Below is a small trained network, with its code and all its weights. Each question gives an input and a target symbol and asks what happens when units are switched off, that is, made to give their printed mean instead of their output.

import numpy as np


def w(rows, s, z=0):
    codes = np.array(rows[::2]) - 128.0
    scale = np.full(codes.shape[1], s)
    scale[-1] = z or s
    return codes * scale


def softmax(a):
    e = np.exp(a - a.max(-1, keepdims=True))
    return e / e.sum(-1, keepdims=True)


def log_softmax(a):
    a = a - a.max(-1, keepdims=True)
    return a - np.log(np.exp(a).sum(-1, keepdims=True))


def net(x, mask):
    ids = ['βγδεηθλμξπσφψ'.index(c) for c in x.split()]
    T = len(ids)
    res = E[ids] + P[:T]
    u = 0
    for l in range(2):
        r = res
        for j in range(3):
            rows = slice(3 * j, 3 * j + 3)
            q, k, v = (r @ M[l][rows].T for M in (Q, K, V))
            z = softmax(np.where(np.tri(T) > 0, q @ k.T / 3**0.5, -1e9)) @ v
            o = O[l][rows]
            res = res + np.where(mask[u + j], z, o[:, -1]) @ o[:, :-1]
        u += 3
    return log_softmax(res[-1] @ U[:, :-1].T + U[:, -1])


Q, K, V, O = {}, {}, {}, {}
E = w([
[185,172,128,116,173,157,187,142],'β',
[131,166,205,152,142,185,164,155],'γ',
[89,190,178,110,106,143,76,107],'δ',
[72,140,120,118,229,225,152,151],'ε',
[157,42,153,112,210,141,180,182],'η',
[82,31,120,135,160,107,70,76],'θ',
[61,114,180,148,184,62,133,103],'λ',
[135,61,136,133,109,211,114,146],'μ',
[134,164,109,109,63,184,105,125],'ξ',
[101,101,168,138,85,124,159,153],'π',
[68,193,120,96,137,160,146,125],'σ',
[112,165,99,86,161,247,92,120],'φ',
[176,89,164,97,207,159,89,134],'ψ',
],0.014)
P = w([
[96,42,59,150,83,253,214,81],'0',
[184,123,90,168,227,71,105,255],'1',
[120,183,227,62,107,165,131,60],'2',
[132,132,125,216,209,84,62,223],'3',
[150,117,221,74,139,172,125,58],'4',
[116,153,142,243,217,110,72,243],'5',
[171,70,215,65,159,178,110,57],'6',
[86,173,149,252,215,108,53,224],'7',
],0.0092)
Q[0] = w([
[188,75,160,66,47,118,150,98],'L0H1',
[145,121,166,44,180,176,184,139],'L0H1',
[175,188,96,132,115,218,141,212],'L0H1',
[139,125,124,2,77,141,164,59],'L0H2',
[109,183,187,186,119,103,96,173],'L0H2',
[126,135,182,95,137,114,123,125],'L0H2',
[137,127,141,164,173,173,65,112],'L0H3',
[126,134,156,163,152,154,51,179],'L0H3',
[129,178,128,210,172,142,99,193],'L0H3',
],0.0079)
K[0] = w([
[175,21,152,37,26,128,129,28],'L0H1',
[115,90,182,64,184,170,176,124],'L0H1',
[177,186,125,110,122,254,143,189],'L0H1',
[143,56,183,58,97,132,47,154],'L0H2',
[84,150,76,103,65,173,230,24],'L0H2',
[145,52,147,35,80,143,177,110],'L0H2',
[109,90,72,132,121,195,206,74],'L0H3',
[74,111,64,66,126,81,185,77],'L0H3',
[150,84,30,126,151,93,111,110],'L0H3',
],0.0074)
V[0] = w([
[139,94,161,61,135,132,163,29],'L0H1',
[116,117,80,209,212,173,137,208],'L0H1',
[111,133,71,150,40,105,124,101],'L0H1',
[108,205,122,168,81,70,124,105],'L0H2',
[94,140,157,177,143,112,66,177],'L0H2',
[178,129,207,143,128,77,127,254],'L0H2',
[239,117,146,112,152,134,61,157],'L0H3',
[181,91,129,145,113,124,174,61],'L0H3',
[169,224,224,110,178,136,62,143],'L0H3',
],0.0086)
O[0] = w([
[78,253,135,84,141,182,153,67,114],'L0H1',
[114,19,137,159,125,80,154,107,254],'L0H1',
[104,144,101,117,126,195,77,219,29],'L0H1',
[146,177,138,78,117,129,151,198,8],'L0H2',
[135,134,241,114,161,88,62,201,108],'L0H2',
[133,199,199,175,110,94,141,117,79],'L0H2',
[191,51,157,122,100,144,38,78,95],'L0H3',
[167,133,136,110,14,79,179,90,163],'L0H3',
[168,123,164,86,204,186,108,90,31],'L0H3',
],0.0075,0.0083)
Q[1] = w([
[28,121,141,155,158,74,170,112],'L1H1',
[77,1,99,191,66,124,72,135],'L1H1',
[156,190,169,89,93,184,138,138],'L1H1',
[156,107,96,233,189,78,64,237],'L1H2',
[142,181,166,46,114,94,161,164],'L1H2',
[83,190,80,90,143,123,96,209],'L1H2',
[169,169,204,83,133,97,150,62],'L1H3',
[134,122,160,54,170,138,84,165],'L1H3',
[87,116,64,158,193,82,150,192],'L1H3',
],0.0066)
K[1] = w([
[88,197,150,102,176,136,216,122],'L1H1',
[104,83,52,131,2,192,175,110],'L1H1',
[186,151,133,81,172,117,76,140],'L1H1',
[159,98,87,205,155,105,172,141],'L1H2',
[88,143,164,114,125,77,74,133],'L1H2',
[135,116,133,97,176,61,90,176],'L1H2',
[124,180,239,90,187,100,79,130],'L1H3',
[94,107,141,134,150,97,71,183],'L1H3',
[129,128,40,112,168,88,174,200],'L1H3',
],0.007)
V[1] = w([
[148,99,110,64,194,121,84,64],'L1H1',
[197,156,158,109,53,153,96,94],'L1H1',
[76,139,141,133,142,2,187,111],'L1H1',
[162,134,139,106,42,145,157,79],'L1H2',
[192,108,110,141,145,73,75,159],'L1H2',
[118,155,115,127,85,94,130,172],'L1H2',
[130,140,107,134,115,46,128,135],'L1H3',
[152,177,164,69,227,104,184,122],'L1H3',
[124,43,189,179,153,57,118,108],'L1H3',
],0.0095)
O[1] = w([
[42,182,24,86,60,40,216,163,104],'L1H1',
[103,113,220,144,153,118,178,113,35],'L1H1',
[192,141,84,250,6,163,120,99,170],'L1H1',
[6,168,172,206,135,140,167,128,203],'L1H2',
[192,89,194,61,93,81,180,110,1],'L1H2',
[179,138,118,171,148,111,159,92,79],'L1H2',
[155,92,255,154,27,115,114,127,84],'L1H3',
[107,63,69,98,71,203,92,130,2],'L1H3',
[107,153,196,163,121,163,69,216,141],'L1H3',
],0.0073,0.011)
U = w([
[56,125,113,160,120,185,180,64,190],'β',
[102,131,175,124,189,224,16,134,209],'γ',
[203,149,173,157,174,150,83,47,81],'δ',
[173,97,129,131,73,138,100,160,164],'ε',
[142,253,166,162,234,92,103,165,47],'η',
[143,86,165,67,163,138,86,195,235],'θ',
[59,122,156,104,99,81,133,252,133],'λ',
[150,193,122,127,71,18,178,132,180],'μ',
[168,85,92,102,126,119,134,81,96],'ξ',
[104,142,94,98,174,74,137,184,21],'π',
[138,144,69,139,153,113,47,216,3],'σ',
[138,130,168,97,177,100,165,49,88],'φ',
[115,174,154,178,98,111,77,195,46],'ψ',
],0.0058,0.0052)

Each question gives the input, a string of symbols that net reads in full, and the target symbol t.
The units are the heads (3 rows each of Q, K, V and O). Each row of codes is followed by its name. A weight is (code - 128) times the scale printed after its matrix; where a second scale follows, it is the last column's (O and U).
mask holds one flag per head, layer by layer. A switched-off head (its flag False) gives its mean, the last column of its rows in O, instead of its output. The means were averaged over made-up inputs and are rounded, as every weight is.
A unit's drop is (log p(t) with every unit on - log p(t) with that unit switched off) / (log p(t) with every unit on - log p(t) with every unit switched off).
The circuit of an input: a set's keep is (log p(t) with only the set's units on - log p(t) with every unit switched off) / (log p(t) with every unit on - log p(t) with every unit switched off). Starting from all 6 units, units are removed one at a time, each time the one whose removal leaves the highest keep (on an exact tie, the one counted first), for as long as the keep stays at least 0.8.
circuit, biggest first: the units of the circuit, biggest drop first
unit that matters most: the unit with the biggest drop
heads that matter: for each layer, one digit per head in row order, 1 if its drop is at least 0.15 and else 0, layers parted by /
input φ δ η μ φ η, target π: circuit, biggest first -> (L0H2, L1H1, L1H3)
input β δ μ ε, target β: circuit, biggest first -> (L0H2, L1H2, L0H1, L1H3)
input λ μ δ θ μ π μ δ, target ε: circuit, biggest first -> (L1H2, L1H1, L0H3, L0H1)
input γ β π θ γ γ θ, target γ: circuit, biggest first -> (L1H3)
input π λ θ μ λ δ, target δ: circuit, biggest first -> (L1H1, L0H3, L1H2)
input σ γ ε μ, target ξ: heads that matter -> 111 / 011
input θ φ μ ψ μ η θ, target γ: circuit, biggest first -> (L0H3, L1H3)
input φ μ μ φ, target π: circuit, biggest first -> (L0H2, L1H1, L1H3)
input β φ σ θ φ θ ψ π, target β: circuit, biggest first -> (L0H2, L1H2, L1H3, L0H1)
input θ δ ξ β ξ ξ, target μ: heads that matter -> 111 / 011
input λ ξ δ π, target ε: circuit, biggest first -> (L1H1, L0H3, L1H2, L0H1)
input θ ε ε ε ε, target γ: heads that matter -> 101 / 001
input π ε ψ η ε μ δ ε, target δ: heads that matter -> 001 / 100
input μ π θ δ, target η: heads that matter -> 011 / 101
input ε ψ β ψ π ε, target σ: heads that matter -> 011 / 110
input ξ β ψ σ, target φ: heads that matter -> 110 / 101
input β β δ μ, target β: unit that matters most -> L0H2
input μ β ε λ, target η: circuit, biggest first -> (L1H3, L0H2, L0H3)
input μ φ θ σ μ ξ ψ, target β: circuit, biggest first -> (L0H1, L1H1, L1H3)
input θ λ ψ σ ε λ μ π, target μ: heads that matter -> 111 / 011
input π λ μ δ σ φ, target δ: unit that matters most -> L1H1
input δ θ γ ε θ π, target θ: heads that matter -> 100 / 110
input μ λ ξ η, target η: circuit, biggest first -> (L1H3, L0H3, L0H2)
input η η η ξ η ε η μ, target ψ: heads that matter -> 011 / 101
input ξ δ β θ η π γ γ, target φ: circuit, biggest first -> (L0H1, L1H3, L1H1, L0H2)
input ψ θ δ η φ γ η ε, target λ: circuit, biggest first -> (L1H1, L0H1, L1H3)
input γ σ γ γ ξ θ λ φ, target γ: unit that matters most -> L0H3
